Below is a small trained network, with its code and all its weights. Each question gives an input and a target symbol and asks what happens when units are switched off, that is, made to give their printed mean instead of their output.

import numpy as np


def w(rows, s, z=0):
    codes = np.array(rows[::2]) - 128.0
    scale = np.full(codes.shape[1], s)
    scale[-1] = z or s
    return codes * scale


def f(y):
    return np.maximum(y, 0)


def softmax(a):
    e = np.exp(a - a.max(-1, keepdims=True))
    return e / e.sum(-1, keepdims=True)


def log_softmax(a):
    a = a - a.max(-1, keepdims=True)
    return a - np.log(np.exp(a).sum(-1, keepdims=True))


def net(x, mask):
    ids = ['αβγδεζηθτφψω'.index(c) for c in x.split()]
    T = len(ids)
    res = E[ids] + P[:T]
    u = 0
    for l in range(2):
        r = res
        for j in range(2):
            rows = slice(3 * j, 3 * j + 3)
            q, k, v = (r @ M[l][rows].T for M in (Q, K, V))
            z = softmax(np.where(np.tri(T) > 0, q @ k.T / 3**0.5, -1e9)) @ v
            o = O[l][rows]
            res = res + np.where(mask[u + j], z, o[:, -1]) @ o[:, :-1]
        u += 2
        y = f(res @ A[l][:, :-1].T + A[l][:, -1])
        res = res + np.where(mask[u : u + 4], y, B[l][:, -1]) @ B[l][:, :-1]
        u += 4
    return log_softmax(res[-1] @ U[:, :-1].T + U[:, -1])


Q, K, V, O, A, B = {}, {}, {}, {}, {}, {}
E = w([
[120,15,63,33],'α',
[67,102,145,153],'β',
[160,91,102,156],'γ',
[203,155,130,56],'δ',
[14,113,215,90],'ε',
[94,122,116,144],'ζ',
[175,133,88,134],'η',
[195,195,66,40],'θ',
[168,143,78,132],'τ',
[136,43,162,52],'φ',
[57,10,191,202],'ψ',
[151,45,119,216],'ω',
],0.012)
P = w([
[86,100,254,90],'0',
[53,98,66,132],'1',
[158,152,225,143],'2',
[63,105,61,128],'3',
[180,174,202,141],'4',
[60,108,60,124],'5',
[194,193,179,129],'6',
[57,107,58,124],'7',
],0.0086)
Q[0] = w([
[186,106,70,250],'L0H1',
[82,194,54,118],'L0H1',
[233,1,112,53],'L0H1',
[231,94,131,119],'L0H2',
[121,178,113,76],'L0H2',
[53,124,32,202],'L0H2',
],0.017)
K[0] = w([
[200,136,131,250],'L0H1',
[128,215,118,133],'L0H1',
[229,34,99,75],'L0H1',
[200,94,137,139],'L0H2',
[132,187,124,64],'L0H2',
[98,158,34,169],'L0H2',
],0.018)
V[0] = w([
[37,43,153,138],'L0H1',
[9,225,179,254],'L0H1',
[152,82,134,96],'L0H1',
[164,145,193,98],'L0H2',
[160,135,173,119],'L0H2',
[75,105,35,85],'L0H2',
],0.0066)
O[0] = w([
[212,140,150,58,255],'L0H1',
[193,2,42,103,79],'L0H1',
[115,169,171,130,170],'L0H1',
[120,180,171,105,152],'L0H2',
[117,174,167,113,139],'L0H2',
[146,94,56,134,130],'L0H2',
],0.0083,0.0068)
A[0] = w([
[103,67,127,110,75],'L0N1',
[168,129,176,130,3],'L0N2',
[251,101,181,106,86],'L0N3',
[209,165,148,55,83],'L0N4',
],0.015,0.0051)
B[0] = w([
[33,112,142,112,171],'L0N1',
[187,23,34,10,175],'L0N2',
[90,226,131,175,222],'L0N3',
[84,95,114,219,247],'L0N4',
],0.013,0.011)
Q[1] = w([
[241,82,8,172],'L1H1',
[92,166,167,83],'L1H1',
[166,123,123,105],'L1H1',
[39,143,152,3],'L1H2',
[32,145,210,44],'L1H2',
[185,111,171,125],'L1H2',
],0.014)
K[1] = w([
[72,121,15,144],'L1H1',
[125,154,180,91],'L1H1',
[106,123,148,152],'L1H1',
[127,9,43,74],'L1H2',
[163,3,87,62],'L1H2',
[112,99,157,190],'L1H2',
],0.02)
V[1] = w([
[131,124,135,175],'L1H1',
[125,183,116,148],'L1H1',
[87,135,115,2],'L1H1',
[117,102,115,137],'L1H2',
[113,104,57,77],'L1H2',
[125,100,172,156],'L1H2',
],0.0064)
O[1] = w([
[162,130,143,130,165],'L1H1',
[118,134,144,120,141],'L1H1',
[84,167,120,170,172],'L1H1',
[98,149,132,149,232],'L1H2',
[1,154,132,153,250],'L1H2',
[143,133,122,141,191],'L1H2',
],0.0087,0.0021)
A[1] = w([
[133,156,4,178,115],'L1N1',
[91,120,234,98,60],'L1N2',
[138,67,106,197,143],'L1N3',
[148,173,74,162,2],'L1N4',
],0.015,0.0043)
B[1] = w([
[175,169,65,71,195],'L1N1',
[241,106,135,106,254],'L1N2',
[126,87,167,222,176],'L1N3',
[90,45,252,63,153],'L1N4',
],0.013,0.01)
U = w([
[44,88,91,131,92],'α',
[162,106,58,158,52],'β',
[204,133,247,107,230],'γ',
[167,112,56,125,66],'δ',
[71,45,185,169,1],'ε',
[89,175,94,47,100],'ζ',
[60,120,126,80,87],'η',
[58,229,147,231,243],'θ',
[86,110,45,140,119],'τ',
[72,38,154,1,6],'φ',
[163,109,65,134,67],'ψ',
[167,64,81,190,19],'ω',
],0.008,0.0057)

Each question gives the input, a string of symbols that net reads in full, and the target symbol t.
The units are the heads (3 rows each of Q, K, V and O) and the neurons (one row each of A and B). Each row of codes is followed by its name. A weight is (code - 128) times the scale printed after its matrix; where a second scale follows, it is the last column's (O, A, B and U).
mask holds one flag per unit, layer by layer, with each layer's heads first. A switched-off unit (its flag False) gives its mean, the last column of its rows in O or B, instead of its output. The means were averaged over made-up inputs and are rounded, as every weight is.
A unit's drop is (log p(t) with every unit on - log p(t) with that unit switched off) / (log p(t) with every unit on - log p(t) with every unit switched off).
The circuit of an input: a set's keep is (log p(t) with only the set's units on - log p(t) with every unit switched off) / (log p(t) with every unit on - log p(t) with every unit switched off). Starting from all 12 units, units are removed one at a time, each time the one whose removal leaves the highest keep (on an exact tie, the one counted first), for as long as the keep stays at least 0.8.
circuit, biggest first: the units of the circuit, biggest drop first
most important unit: the unit with the biggest drop
k most important neurons: the k neurons with the biggest drops, biggest first
top k neurons in layer l: the k neurons of layer l with the biggest drops, biggest first
drop when u is switched off: that unit's drop, to one decimal
input β φ ζ ζ, target τ: most important unit : L0N4
input ε φ ε τ ε, target θ: circuit, biggest first : (L0H1 L0N3 L0N4)
input θ ε φ φ θ φ ε β, target α: circuit, biggest first : (L0N1 L0H1 L1N2)
input φ φ φ ψ ψ φ ψ ψ, target ε: 2 most important neurons : (L1N3 L1N1)
input φ θ φ β φ ε α θ, target ζ: circuit, biggest first : (L0H1 L1N1 L1N3)
input β τ β φ, target γ: circuit, biggest first : (L0H1 L0N2 L1N2)
input ψ θ ψ, target θ: circuit, biggest first : (L0H1 L0N3)
input φ ε φ φ γ ε, target φ: circuit, biggest first : (L0H1 L0N1 L0N3)
input φ α ε ψ ψ, target θ: circuit, biggest first : (L0N3 L0H1)
input ζ φ φ ψ φ α φ, target θ: top 2 neurons in layer 0 : (L0N4 L0N2)
input ε ω ψ ε ψ ε, target φ: circuit, biggest first : (L0H1 L0N3 L0N1)
input φ φ φ β θ φ φ, target θ: 4 most important neurons : (L1N2 L0N3 L0N2 L0N4)
input ψ α ε θ φ ε α, target θ: 2 most important neurons : (L0N2 L0N4)
input ω θ φ ε α, target γ: 2 most important neurons : (L1N2 L0N3)
input φ ω ε ψ δ α φ φ, target γ: top neuron in layer 0 : (L0N4)
input φ δ δ ω, target ω: top 2 neurons in layer 1 : (L1N3 L1N4)
input β ε η ψ ε, target θ: 3 most important neurons : (L0N3 L0N4 L1N4)
input θ φ β θ θ, target θ: top 2 neurons in layer 0 : (L0N3 L0N2)
input δ α ψ φ ε θ, target ζ: top 3 neurons in layer 1 : (L1N1 L1N3 L1N2)
input φ β φ β, target α: top 3 neurons in layer 0 : (L0N1 L0N4 L0N3)
input φ φ φ β γ ψ, target ε: top 2 neurons in layer 0 : (L0N3 L0N2)
input θ δ τ φ θ, target θ: top 3 neurons in layer 0 : (L0N3 L0N4 L0N2)
input β ε φ φ φ φ β ω, target ω: drop when L0N3 is switched off : 0.7
input θ α ε φ β ε ε ζ, target τ: drop when L1N4 is switched off : 0.1
input ε ε φ ζ φ φ φ δ, target θ: drop when L0H1 is switched off : 0.3
input φ ζ ε τ φ δ, target θ: drop when L1H2 is switched off : 0.0
